Below are the code and all the weights of a small trained network. Each question names an input and a class and asks about switching units off, where a switched-off unit gives its printed mean instead of its output.

import numpy as np


def w(rows, s, z=0):
    codes = np.array(rows[::2]) - 128.0
    scale = np.full(codes.shape[1], s)
    scale[-1] = z or s
    return codes * scale


def f(y):
    return y / 2 * (1 + np.tanh(0.7978845608 * (y + 0.044715 * y**3)))


def log_softmax(a):
    a = a - a.max(-1, keepdims=True)
    return a - np.log(np.exp(a).sum(-1, keepdims=True))


def net(x, mask):
    res = np.array(x, float).reshape(1, 7) / 4 @ E
    y = f(res @ A[0][:, :-1].T + A[0][:, -1])
    res = res + np.where(mask, y, B[0][:, -1]) @ B[0][:, :-1]
    return log_softmax(res[-1] @ U[:, :-1].T + U[:, -1])


A, B = {}, {}
E = w([
[128,131,140,122,128,132,120,124,131,122,128],'x0',
[128,134,139,122,121,132,124,126,130,126,126],'x1',
[112,136,129,137,127,132,132,128,125,132,129],'x2',
[53,1,181,96,101,40,156,81,113,131,155],'x3',
[157,115,139,172,153,153,137,19,158,194,12],'x4',
[159,158,179,78,201,135,179,118,35,159,153],'x5',
[116,132,126,128,129,137,131,126,132,134,135],'x6',
],0.013)
A[0] = w([
[145,197,101,139,122,160,108,210,110,73,169,183],'N0',
[102,43,167,134,112,85,155,77,119,130,132,144],'N1',
[131,115,183,85,148,118,171,136,57,150,180,112],'N2',
[96,116,100,170,79,109,79,146,197,94,86,226],'N3',
[146,212,93,111,131,164,96,252,117,86,159,199],'N4',
[128,77,140,143,125,120,139,49,126,150,106,109],'N5',
[192,187,113,179,152,203,122,87,139,157,34,122],'N6',
[94,89,153,109,93,104,141,144,107,74,168,122],'N7',
[93,61,176,128,109,86,182,29,145,180,77,83],'N8',
[213,179,113,186,178,191,116,91,173,175,33,127],'N9',
[73,79,149,79,101,59,150,170,120,85,207,129],'N10',
[107,121,107,181,78,119,111,124,199,85,123,228],'N11',
[103,52,165,138,142,118,134,29,132,176,68,89],'N12',
[119,86,146,119,113,109,107,151,112,102,149,122],'N13',
[98,98,75,174,58,112,63,141,220,89,101,254],'N14',
[66,65,166,87,103,69,140,155,109,77,187,141],'N15',
[157,154,182,59,247,131,205,132,21,164,132,165],'N16',
[165,169,185,41,240,136,219,117,1,191,151,170],'N17',
],0.0081,0.0094)
B[0] = w([
[156,151,113,125,138,97,119,156,174,110,149,206],'N0',
[117,128,127,115,115,94,130,150,139,121,145,201],'N1',
[125,133,152,134,134,102,128,121,106,141,161,172],'N2',
[135,118,96,123,105,139,96,139,141,148,99,223],'N3',
[174,175,119,137,146,81,105,164,161,104,159,226],'N4',
[149,159,126,142,131,120,118,154,147,110,140,171],'N5',
[104,103,135,160,146,166,133,97,113,138,99,217],'N6',
[104,107,115,105,122,127,149,118,120,133,128,178],'N7',
[167,173,124,131,139,86,115,168,164,114,159,203],'N8',
[104,96,149,171,132,170,123,91,94,148,74,228],'N9',
[89,97,126,91,98,141,139,108,101,159,128,214],'N10',
[137,116,95,118,85,130,103,145,153,137,106,215],'N11',
[174,174,117,143,148,93,108,161,167,91,137,198],'N12',
[114,118,122,115,107,122,137,119,127,123,129,156],'N13',
[125,116,84,114,76,145,105,158,151,140,90,254],'N14',
[101,94,121,89,95,129,142,116,105,142,142,214],'N15',
[132,136,222,139,154,130,202,119,114,121,150,215],'N16',
[132,131,254,145,159,111,206,107,112,110,144,230],'N17',
],0.016,0.018)
U = w([
[224,207,64,122,110,71,48,212,226,95,124,254],'0',
[214,255,167,152,186,61,152,159,161,22,194,137],'1',
[7,26,74,68,68,144,114,128,123,186,109,85],'2',
[52,74,169,95,129,103,160,42,12,167,178,77],'3',
[108,48,101,180,109,245,60,80,123,212,40,113],'4',
[101,109,169,180,189,222,172,5,57,123,82,51],'5',
],0.0075,0.0032)

Each question gives the input, the list of numbers given to net, and the class t.
The units are the neurons (one row each of A and B). Each row of codes is followed by its name. A weight is (code - 128) times the scale printed after its matrix; where a second scale follows, it is the last column's (A, B and U).
mask holds one flag per neuron, in row order. A switched-off neuron (its flag False) gives its mean, the last column of its row in B, instead of its output. The means were averaged over made-up inputs and are rounded, as every weight is.
A unit's drop is (log p(t) with every unit on - log p(t) with that unit switched off) / (log p(t) with every unit on - log p(t) with every unit switched off).
The circuit of an input: a set's keep is (log p(t) with only the set's units on - log p(t) with every unit switched off) / (log p(t) with every unit on - log p(t) with every unit switched off). Starting from the 12 units with the biggest drops (on a tie, the unit counted first), units are removed one at a time, each time the one whose removal leaves the highest keep (on an exact tie, the one counted first), for as long as the keep stays at least 0.8.
units of the circuit, in order: the units of the circuit, biggest drop first
top k neurons: the k neurons with the biggest drops, biggest first
drop of u: that unit's drop, to one decimal
input [8,-7,-8,-8,2,4,7], class 5: units of the circuit, in order : (N9)
input [-7,1,-4,8,1,-1,-5], class 0: top 2 neurons : (N8; N12)
input [-8,-3,0,0,2,3,-4], class 5: top 2 neurons : (N4; N0)
input [-5,0,4,8,1,3,8], class 1: top 3 neurons : (N8; N12; N9)
input [4,1,-6,4,0,0,-3], class 2: top 2 neurons : (N4; N17)
input [-4,-4,4,2,8,-7,-5], class 0: top 2 neurons : (N12; N8)
input [7,-1,-3,-7,8,0,2], class 4: top 2 neurons : (N17; N16)
input [-8,2,-4,1,8,1,-4], class 1: top 2 neurons : (N12; N8)
input [-7,2,4,4,1,3,4], class 1: top 2 neurons : (N9; N8)
input [-4,-4,5,7,2,0,0], class 0: top 2 neurons : (N17; N8)
input [6,-2,1,5,-6,0,0], class 2: drop of N16 : 0.1
input [-3,1,3,1,3,1,-3], class 1: top 2 neurons : (N14; N10)
input [-5,-8,-2,4,1,1,5], class 1: drop of N8 : 0.2
input [-7,4,-6,2,0,-7,8], class 2: units of the circuit, in order : (N4)
input [2,8,-6,-1,8,2,7], class 5: drop of N9 : 1.7
input [-3,1,6,-6,4,0,3], class 4: drop of N17 : 0.2
